Below is a small trained network, with its code and all its weights. Each question gives an input and a class and asks what happens when units are switched off, that is, made to give their printed mean instead of their output.

import numpy as np


def w(rows, s, z=0):
    codes = np.array(rows[::2]) - 128.0
    scale = np.full(codes.shape[1], s)
    scale[-1] = z or s
    return codes * scale


def norm(h):
    return h / np.sqrt((h * h).mean(-1, keepdims=True) + 1e-5)


def f(y):
    return y / 2 * (1 + np.tanh(0.7978845608 * (y + 0.044715 * y**3)))


def log_softmax(a):
    a = a - a.max(-1, keepdims=True)
    return a - np.log(np.exp(a).sum(-1, keepdims=True))


def net(x, mask):
    res = np.array(x, float).reshape(1, 2) / 4 @ E
    u = 0
    for l in range(4):
        y = f(norm(res) @ A[l][:, :-1].T + A[l][:, -1])
        res = res + np.where(mask[u : u + 6], y, B[l][:, -1]) @ B[l][:, :-1]
        u += 6
    return log_softmax(norm(res)[-1] @ U[:, :-1].T + U[:, -1])


A, B = {}, {}
E = w([
[146,177,217,251],'x0',
[224,105,43,154],'x1',
],0.0032)
A[0] = w([
[160,204,140,159,202],'0.n1',
[183,107,138,115,215],'0.n2',
[90,111,199,21,2],'0.n3',
[84,2,170,237,234],'0.n4',
[82,16,39,140,241],'0.n5',
[111,107,104,37,128],'0.n6',
],0.006,0.00088)
B[0] = w([
[39,4,147,84,189],'0.n1',
[73,123,168,110,159],'0.n2',
[155,176,161,100,230],'0.n3',
[92,112,214,204,203],'0.n4',
[71,102,102,218,250],'0.n5',
[159,16,127,202,247],'0.n6',
],0.0039,0.0022)
A[1] = w([
[81,183,155,47,208],'1.n1',
[146,14,125,161,139],'1.n2',
[237,114,45,140,114],'1.n3',
[75,54,98,148,6],'1.n4',
[201,89,111,253,170],'1.n5',
[80,146,31,96,136],'1.n6',
],0.0059,0.0011)
B[1] = w([
[128,199,87,107,159],'1.n1',
[159,126,185,147,227],'1.n2',
[116,229,129,99,189],'1.n3',
[83,1,140,149,174],'1.n4',
[162,176,106,102,254],'1.n5',
[217,101,124,118,153],'1.n6',
],0.0057,0.0037)
A[2] = w([
[200,64,152,237,215],'2.n1',
[57,179,89,52,165],'2.n2',
[157,143,80,90,183],'2.n3',
[51,231,147,252,4],'2.n4',
[71,134,101,151,24],'2.n5',
[80,56,148,38,177],'2.n6',
],0.0043,0.0012)
B[2] = w([
[12,168,186,151,255],'2.n1',
[110,163,79,205,148],'2.n2',
[75,204,132,181,145],'2.n3',
[212,95,155,172,193],'2.n4',
[181,104,147,75,101],'2.n5',
[189,142,3,111,167],'2.n6',
],0.0039,0.0025)
A[3] = w([
[188,229,25,194,234],'3.n1',
[173,79,99,20,169],'3.n2',
[2,127,204,124,215],'3.n3',
[77,123,210,204,95],'3.n4',
[189,76,16,35,252],'3.n5',
[106,190,135,219,21],'3.n6',
],0.0053,0.002)
B[3] = w([
[67,170,106,49,232],'3.n1',
[143,121,194,194,153],'3.n2',
[140,214,57,111,254],'3.n3',
[149,56,78,71,241],'3.n4',
[152,132,219,181,236],'3.n5',
[152,2,167,172,167],'3.n6',
],0.0056,0.0033)
U = w([
[159,49,236,179,246],'0',
[131,254,152,60,158],'1',
[98,100,61,40,33],'2',
],0.0094,0.0013)

Each question gives the input, the list of numbers given to net, and the class t.
The units are the neurons (one row each of A and B). Each row of codes is followed by its name. A weight is (code - 128) times the scale printed after its matrix; where a second scale follows, it is the last column's (A, B and U).
mask holds one flag per neuron, layer by layer. A switched-off neuron (its flag False) gives its mean, the last column of its row in B, instead of its output. The means were averaged over made-up inputs and are rounded, as every weight is.
A unit's drop is (log p(t) with every unit on - log p(t) with that unit switched off) / (log p(t) with every unit on - log p(t) with every unit switched off).
The circuit of an input: a set's keep is (log p(t) with only the set's units on - log p(t) with every unit switched off) / (log p(t) with every unit on - log p(t) with every unit switched off). Starting from the 12 units with the biggest drops (on a tie, the unit counted first), units are removed one at a time, each time the one whose removal leaves the highest keep (on an exact tie, the one counted first), for as long as the keep stays at least 0.8.
units of the circuit, in order: the units of the circuit, biggest drop first
most important unit: the unit with the biggest drop
k most important neurons: the k neurons with the biggest drops, biggest first
top k neurons in layer l: the k neurons of layer l with the biggest drops, biggest first
drop when u is switched off: that unit's drop, to one decimal
input [0,-1], class 2: top 3 neurons in layer 1 -> [1.n2; 1.n5; 1.n3]
input [-8,7], class 0: most important unit -> 3.n5
input [-5,8], class 1: units of the circuit, in order -> [1.n3; 3.n5]
input [-4,7], class 1: 4 most important neurons -> [1.n3; 3.n1; 0.n1; 3.n5]
input [3,1], class 2: 2 most important neurons -> [0.n1; 3.n5]
input [-4,3], class 0: 3 most important neurons -> [1.n4; 0.n4; 0.n5]
input [2,1], class 2: 3 most important neurons -> [0.n1; 3.n3; 0.n6]
input [3,-2], class 2: top 4 neurons in layer 3 -> [3.n5; 3.n4; 3.n3; 3.n2]
input [-8,6], class 0: top 3 neurons in layer 3 -> [3.n5; 3.n3; 3.n2]
input [2,3], class 2: 2 most important neurons -> [0.n1; 3.n4]
input [-5,7], class 1: 2 most important neurons -> [1.n3; 0.n1]
input [-2,4], class 1: top 2 neurons in layer 1 -> [1.n3; 1.n5]
input [2,-3], class 2: top 2 neurons in layer 3 -> [3.n4; 3.n5]
input [2,2], class 2: 2 most important neurons -> [0.n1; 3.n3]
input [1,6], class 1: units of the circuit, in order -> [1.n3]
input [-1,0], class 2: top 3 neurons in layer 3 -> [3.n3; 3.n5; 3.n4]
input [2,-1], class 2: 2 most important neurons -> [0.n1; 3.n4]
input [2,-2], class 2: 3 most important neurons -> [3.n4; 3.n5; 0.n1]
input [-5,-5], class 0: 2 most important neurons -> [0.n6; 1.n3]
input [-6,5], class 0: top 2 neurons in layer 1 -> [1.n4; 1.n1]
input [4,6], class 1: units of the circuit, in order -> [3.n1]
input [-6,-6], class 0: 3 most important neurons -> [0.n6; 3.n5; 1.n3]
input [3,5], class 1: top 2 neurons in layer 0 -> [0.n6; 0.n5]
input [-4,6], class 1: 2 most important neurons -> [1.n3; 0.n1]
input [2,7], class 1: drop when 2.n2 is switched off -> 0.0
